Below is a small trained network, with its code and all its weights. Each question gives an input and a class and asks what happens when units are switched off, that is, made to give their printed mean instead of their output.

import numpy as np


def w(rows, s, z=0):
    codes = np.array(rows[::2]) - 128.0
    scale = np.full(codes.shape[1], s)
    scale[-1] = z or s
    return codes * scale


def norm(h):
    return h / np.sqrt((h * h).mean(-1, keepdims=True) + 1e-5)


def f(y):
    return np.maximum(y, 0)


def log_softmax(a):
    a = a - a.max(-1, keepdims=True)
    return a - np.log(np.exp(a).sum(-1, keepdims=True))


def net(x, mask):
    res = np.array(x, float).reshape(1, 5) / 4 @ E
    u = 0
    for l in range(2):
        y = f(norm(res) @ A[l][:, :-1].T + A[l][:, -1])
        res = res + np.where(mask[u : u + 9], y, B[l][:, -1]) @ B[l][:, :-1]
        u += 9
    return log_softmax(norm(res)[-1] @ U[:, :-1].T + U[:, -1])


A, B = {}, {}
E = w([
[2,76,130,144,177,146],'x0',
[127,202,13,12,130,90],'x1',
[61,197,98,192,29,151],'x2',
[205,235,160,120,181,228],'x3',
[83,249,240,134,109,129],'x4',
],0.0067)
A[0] = w([
[171,164,117,141,99,158,88],'L0N1',
[79,98,159,202,90,87,2],'L0N2',
[97,115,144,193,111,116,24],'L0N3',
[255,112,140,148,146,145,32],'L0N4',
[91,132,112,158,136,111,98],'L0N5',
[133,154,130,110,115,87,89],'L0N6',
[101,166,194,154,115,120,105],'L0N7',
[110,63,143,107,165,77,28],'L0N8',
[124,142,25,133,108,97,35],'L0N9',
],0.015,0.0066)
B[0] = w([
[107,68,170,115,168,103,203],'L0N1',
[181,44,136,201,57,161,212],'L0N2',
[132,95,136,156,71,165,175],'L0N3',
[247,120,206,58,150,189,253],'L0N4',
[203,127,130,110,97,131,171],'L0N5',
[149,123,134,112,68,89,175],'L0N6',
[88,170,137,181,139,150,237],'L0N7',
[114,115,98,155,187,40,223],'L0N8',
[84,132,50,32,64,181,254],'L0N9',
],0.011,0.0047)
A[1] = w([
[135,171,157,129,102,56,18],'L1N1',
[198,117,97,127,115,130,103],'L1N2',
[96,67,124,119,183,23,16],'L1N3',
[224,121,140,125,132,141,17],'L1N4',
[146,226,80,148,217,129,46],'L1N5',
[108,104,96,115,148,190,67],'L1N6',
[133,72,80,132,158,7,76],'L1N7',
[122,63,163,158,104,119,88],'L1N8',
[107,69,171,132,75,161,2],'L1N9',
],0.013,0.0045)
B[1] = w([
[180,161,162,125,131,30,151],'L1N1',
[88,103,206,121,155,138,202],'L1N2',
[118,78,118,159,173,8,216],'L1N3',
[184,47,161,106,160,189,221],'L1N4',
[125,113,99,181,141,115,175],'L1N5',
[158,169,86,108,122,100,175],'L1N6',
[31,88,163,111,164,106,253],'L1N7',
[185,113,77,149,92,78,216],'L1N8',
[178,149,82,205,84,138,183],'L1N9',
],0.011,0.0052)
U = w([
[210,94,193,76,191,186,201],'0',
[59,201,167,199,180,193,110],'1',
[80,142,51,40,59,139,165],'2',
[126,167,53,119,252,154,2],'3',
[145,224,163,122,108,33,48],'4',
[149,70,106,231,40,155,152],'5',
[84,53,107,126,211,30,155],'6',
],0.018,0.0063)

Each question gives the input, the list of numbers given to net, and the class t.
The units are the neurons (one row each of A and B). Each row of codes is followed by its name. A weight is (code - 128) times the scale printed after its matrix; where a second scale follows, it is the last column's (A, B and U).
mask holds one flag per neuron, layer by layer. A switched-off neuron (its flag False) gives its mean, the last column of its row in B, instead of its output. The means were averaged over made-up inputs and are rounded, as every weight is.
A unit's drop is (log p(t) with every unit on - log p(t) with that unit switched off) / (log p(t) with every unit on - log p(t) with every unit switched off).
The circuit of an input: a set's keep is (log p(t) with only the set's units on - log p(t) with every unit switched off) / (log p(t) with every unit on - log p(t) with every unit switched off). Starting from the 12 units with the biggest drops (on a tie, the unit counted first), units are removed one at a time, each time the one whose removal leaves the highest keep (on an exact tie, the one counted first), for as long as the keep stays at least 0.8.
units of the circuit, in order: the units of the circuit, biggest drop first
unit that matters most: the unit with the biggest drop
k most important neurons: the k neurons with the biggest drops, biggest first
k most important neurons of layer l: the k neurons of layer l with the biggest drops, biggest first
drop when u is switched off: that unit's drop, to one decimal
input [5,4,7,-2,6], class 5: unit that matters most => L0N2
input [-1,-2,1,-1,-7], class 0: units of the circuit, in order => L0N4, L1N4
input [4,5,-3,0,7], class 4: 2 most important neurons of layer 0 => L0N6, L0N9
input [0,-6,6,7,1], class 1: 2 most important neurons => L0N7, L0N2
input [-6,-1,5,1,3], class 4: 2 most important neurons => L1N1, L0N2
input [-1,2,8,-1,8], class 1: 2 most important neurons of layer 0 => L0N7, L0N8
input [-1,5,-3,6,6], class 4: 2 most important neurons => L0N4, L0N2
input [1,4,0,-3,-8], class 2: 2 most important neurons of layer 0 => L0N9, L0N1
input [8,6,-8,8,1], class 3: 2 most important neurons => L0N4, L1N5
input [-4,1,6,5,1], class 1: 2 most important neurons of layer 1 => L1N8, L1N3
input [-2,8,0,-8,-5], class 2: drop when L0N9 is switched off => 3.0
input [6,8,-2,4,-2], class 2: drop when L0N9 is switched off => 0.2
input [-1,0,-3,4,8], class 1: drop when L0N7 is switched off => 0.2
input [6,-3,3,1,5], class 5: units of the circuit, in order => L0N2
